[[ -8 -27  31  16 -15 -18  34  -7  -6 -16]
 [  5  42  27 -22 -10 -43 -41  -7 -12 -14]
 [-13  -8 -69  -4  -8  -8  24  -5 -16   7]]
->
[[-13  -8 -69  -4  -8  -8  24  -5 -16   7]
 [  5  42  27 -22 -10 -43 -41  -7 -12 -14]
 [ -8 -27  31  16 -15 -18  34  -7  -6 -16]]

[[-15  48  16  19 -51  61  48]
 [ -1 -35  -3  -4  -6 -12  58]
 [ -1 -87   2  -5  35 -45  59]
 [ 10 -49  10 -15 -15 -48  66]
 [  7 -13  12 -48 -24  15   8]
 [ 24 -16  26   1 -31  29 -12]
 [ 28 -10 -28  17 -11  44  44]
 [ 45 -36  29  24   2  -8  30]]
->
[[ 45 -36  29  24   2  -8  30]
 [ 28 -10 -28  17 -11  44  44]
 [ 24 -16  26   1 -31  29 -12]
 [  7 -13  12 -48 -24  15   8]
 [ 10 -49  10 -15 -15 -48  66]
 [ -1 -87   2  -5  35 -45  59]
 [ -1 -35  -3  -4  -6 -12  58]
 [-15  48  16  19 -51  61  48]]

[[  3   1 -31   4  -3]
 [ 14 -26  64  18  -8]
 [ -8  17  11 -39   0]
 [ 18 -22  71  44 -12]
 [  6   4 -18  22  -5]
 [ 11   0  41  -5  -3]
 [ 24  -6  39  22  -5]
 [  1   2  36 -32   0]
 [ -2  16 -21  15  -6]
 [-11  14  -7 -29   1]
 [ 13 -20  47  27  -9]
 [  4  12 -29  29  -7]]
->
[[  4  12 -29  29  -7]
 [ 13 -20  47  27  -9]
 [-11  14  -7 -29   1]
 [ -2  16 -21  15  -6]
 [  1   2  36 -32   0]
 [ 24  -6  39  22  -5]
 [ 11   0  41  -5  -3]
 [  6   4 -18  22  -5]
 [ 18 -22  71  44 -12]
 [ -8  17  11 -39   0]
 [ 14 -26  64  18  -8]
 [  3   1 -31   4  -3]]

[[ -4   5 -27   8  -3   3   1 -17   4]
 [ 21  17  -3  29  -2  13 -31  75   5]
 [-25  12 -39  24  -5  14  -9  -9  10]
 [  1  11  17   1   2  19   0  14  30]
 [ -6  -6  31 -15 -12 -11  19  14 -40]
 [  5   5 -24  11  -4   2   1 -28   2]
 [ 23  18   3  22  -2  13 -26  65  18]]
->
[[ 23  18   3  22  -2  13 -26  65  18]
 [  5   5 -24  11  -4   2   1 -28   2]
 [ -6  -6  31 -15 -12 -11  19  14 -40]
 [  1  11  17   1   2  19   0  14  30]
 [-25  12 -39  24  -5  14  -9  -9  10]
 [ 21  17  -3  29  -2  13 -31  75   5]
 [ -4   5 -27   8  -3   3   1 -17   4]]

[[ 37   2  23  38  -9  25 -71]
 [ 40 -27  28  10   4 -21  49]
 [-22 -13  20   1  -1  61 -55]
 [ 26 -28  44 -33  -8 -20 -30]
 [-28  26 -44  42  -5  33  33]
 [ 20  -3  11 -43   0 -64  -1]
 [ 29  40 -36  47  14 -29   3]]
->
[[ 29  40 -36  47  14 -29   3]
 [ 20  -3  11 -43   0 -64  -1]
 [-28  26 -44  42  -5  33  33]
 [ 26 -28  44 -33  -8 -20 -30]
 [-22 -13  20   1  -1  61 -55]
 [ 40 -27  28  10   4 -21  49]
 [ 37   2  23  38  -9  25 -71]]

[[-20  -5   8  20   8  -2]
 [ 18   2  -9 -21  -6   8]
 [-10   1   2   3 -16   8]
 [  2  -6  13 -11  -3   1]
 [  1   2   4   0   0  -2]
 [ -1  -1  -1  -1   0  -1]
 [ -1 -16  67 -18  -2  -2]
 [  5  -1  17  17 -23  -2]
 [ -6  -3  -8   3  -4  -5]
 [ -2  -3  -3   3  -1  -1]]
->
[[ -2  -3  -3   3  -1  -1]
 [ -6  -3  -8   3  -4  -5]
 [  5  -1  17  17 -23  -2]
 [ -1 -16  67 -18  -2  -2]
 [ -1  -1  -1  -1   0  -1]
 [  1   2   4   0   0  -2]
 [  2  -6  13 -11  -3   1]
 [-10   1   2   3 -16   8]
 [ 18   2  -9 -21  -6   8]
 [-20  -5   8  20   8  -2]]

[[  2 -30 -32   2  14  14]
 [ -6   8  -7  27  68  22]
 [ -3   1 -12  23  54  19]
 [-23 -64 -67  12  25  47]
 [  0  -8  -3   2   6  11]
 [ -8   7  -7  28  69  25]]
->
[[ -8   7  -7  28  69  25]
 [  0  -8  -3   2   6  11]
 [-23 -64 -67  12  25  47]
 [ -3   1 -12  23  54  19]
 [ -6   8  -7  27  68  22]
 [  2 -30 -32   2  14  14]]
---
[[  4   1   1  -3 -14 -15   8   1  -2 -14 -10   5 -20 -11   2  16]
 [ 23  26 -19  13  17  52  -1   6 -10  34 -14  31  67  33  -9 -60]
 [  1 -29  16  11  17  38 -16 -36  -3  24  11  26  66   0  27 -70]
 [  7   9 -43  11   8  55 -12  13  -4  44   7  -2  68  26 -24 -54]]
->
[[ 23  26 -19  13  17  52  -1   6 -10  34 -14  31  67  33  -9 -60]
 [  7   9 -43  11   8  55 -12  13  -4  44   7  -2  68  26 -24 -54]
 [  4   1   1  -3 -14 -15   8   1  -2 -14 -10   5 -20 -11   2  16]
 [  1 -29  16  11  17  38 -16 -36  -3  24  11  26  66   0  27 -70]]

[[  0 -12 -14   2   2 -10 -23  -9 -16 -18  -9 -10]
 [ -1  22  83  -2 -11 -13   4  62 -26 -20 -14  15]
 [ 11  29 -36   8 -17 -11 -15  35 -39 -41 -22  26]
 [  6   3   5 -27 -16  16   7  -4 -10   3   2  -3]
 [ -7  -3  -6 -11  -7  -6  -1   4 -10  -7   1   4]]
->
[[ 11  29 -36   8 -17 -11 -15  35 -39 -41 -22  26]
 [ -1  22  83  -2 -11 -13   4  62 -26 -20 -14  15]
 [  6   3   5 -27 -16  16   7  -4 -10   3   2  -3]
 [ -7  -3  -6 -11  -7  -6  -1   4 -10  -7   1   4]
 [  0 -12 -14   2   2 -10 -23  -9 -16 -18  -9 -10]]

[[ 17  22 -16 -12  15  -9 -18]
 [  7  41 -26 -15  52   4 -22]
 [-16 -23  14  19  14   3   3]
 [-42  38 -12  -2  83   5   1]]
->
[[  7  41 -26 -15  52   4 -22]
 [-42  38 -12  -2  83   5   1]
 [ 17  22 -16 -12  15  -9 -18]
 [-16 -23  14  19  14   3   3]]

[[ 18  17 -33 -11   1 -24  56 -36  41   3   2 -54  44  55  72]
 [ 40  -1 -33 -11   5 -14  57 -30  45   5 -13 -39  47  52  75]
 [ 54 -12 -32 -10   9  -8  56 -27  45   6 -19 -31  46  46  74]
 [  3  -5 -54 -29  43  53 -47 -31 -29 -31  54 -41  16 -54 -14]
 [ 32 -45  34  11 -13  27 -15  60   0  10 -59  89 -20  -9 -24]
 [ 87 -62  15  29  43 -23  13 -50 -12  21   6  -8 -15 -53 -10]]
->
[[ 18  17 -33 -11   1 -24  56 -36  41   3   2 -54  44  55  72]
 [ 40  -1 -33 -11   5 -14  57 -30  45   5 -13 -39  47  52  75]
 [  3  -5 -54 -29  43  53 -47 -31 -29 -31  54 -41  16 -54 -14]
 [ 54 -12 -32 -10   9  -8  56 -27  45   6 -19 -31  46  46  74]
 [ 32 -45  34  11 -13  27 -15  60   0  10 -59  89 -20  -9 -24]
 [ 87 -62  15  29  43 -23  13 -50 -12  21   6  -8 -15 -53 -10]]

[[ 38 -10  24  -1   4 -35  -6  -3]
 [-32  -5 -13   0   3  -8   5 -14]
 [ 16  14 -18  10   0   5   1  16]
 [ 20   3   6 -24   6 -19 -16 -17]
 [-83   0 -21  -2  -1 -30  -6 -10]
 [-23  -6 -20  14  -5   9  -5  -7]
 [-73 -14  -7  -6  17  -3  13   8]
 [  7  23  13 -23  -5 -10   7  -9]
 [-30  18 -37 -12 -10  14  -4   4]
 [ 26 -12 -16  32   6 -16   7   3]
 [-71  -7  15  41 -19   9  -6 -11]
 [-28   8 -12  32  13  -4   2   0]]
->
[[  7  23  13 -23  -5 -10   7  -9]
 [-30  18 -37 -12 -10  14  -4   4]
 [ 16  14 -18  10   0   5   1  16]
 [-28   8 -12  32  13  -4   2   0]
 [ 20   3   6 -24   6 -19 -16 -17]
 [-83   0 -21  -2  -1 -30  -6 -10]
 [-32  -5 -13   0   3  -8   5 -14]
 [-23  -6 -20  14  -5   9  -5  -7]
 [-71  -7  15  41 -19   9  -6 -11]
 [ 38 -10  24  -1   4 -35  -6  -3]
 [ 26 -12 -16  32   6 -16   7   3]
 [-73 -14  -7  -6  17  -3  13   8]]

[[ 10  28  15  52 -40  36 -10 -10   6 -10]
 [ 62  91 -45 -25 -31  27 -10 -18  28 -18]
 [-35  34  18  72  17  13  40 -38 -35  17]
 [-15  -9  -8 -14   4  -7  -8  43  -7 -24]]
->
[[ 62  91 -45 -25 -31  27 -10 -18  28 -18]
 [-35  34  18  72  17  13  40 -38 -35  17]
 [ 10  28  15  52 -40  36 -10 -10   6 -10]
 [-15  -9  -8 -14   4  -7  -8  43  -7 -24]]

[[ 26  10 -14  31  13 -80]
 [-50   2 -10 -33 -46 -52]
 [ 73  16  -9  28  26  36]
 [ 53  15 -52   2  48 -20]]
->
[[ 73  16  -9  28  26  36]
 [ 53  15 -52   2  48 -20]
 [ 26  10 -14  31  13 -80]
 [-50   2 -10 -33 -46 -52]]

[[ 91  25 -50  26 -11  -9  11]
 [ -8  23 -32  22   0  17 -27]
 [-17  38  -4  11  48  55 -33]]
->
[[-17  38  -4  11  48  55 -33]
 [ 91  25 -50  26 -11  -9  11]
 [ -8  23 -32  22   0  17 -27]]
---
[[ 42  51]
 [-66  39]
 [-12  38]
 [ 41  45]]
->
[[ 42  51]
 [-66  39]
 [-12  38]]

[[ -9  -4 -23]
 [ -1  -9 -27]
 [-19  76  21]]
->
[[ -9  -4]
 [ -1  -9]
 [-19  76]]

[[  0  63 -19 -13   0]
 [  2  15 -57 -55  -2]
 [  3   2   4   0  74]]
->
[[ 0 63]
 [ 2 15]
 [ 3  2]]

[[ -5  41  -9  18]
 [  7  35 -19 -18]
 [-13 -68 -12  -1]]
->
[[ -5  41]
 [  7  35]
 [-13 -68]]

[[ 36 -41   0  -4]
 [ 19  27 -45  11]
 [-35 -44   0  27]
 [  2  79 -26 -13]
 [ 51 -64 -79  -1]]
->
[[ 36 -41]
 [ 19  27]
 [-35 -44]]

[[ 12  19 -26]
 [ -2  43 -80]
 [  0  26  -7]]
->
[[12 19]
 [-2 43]
 [ 0 26]]
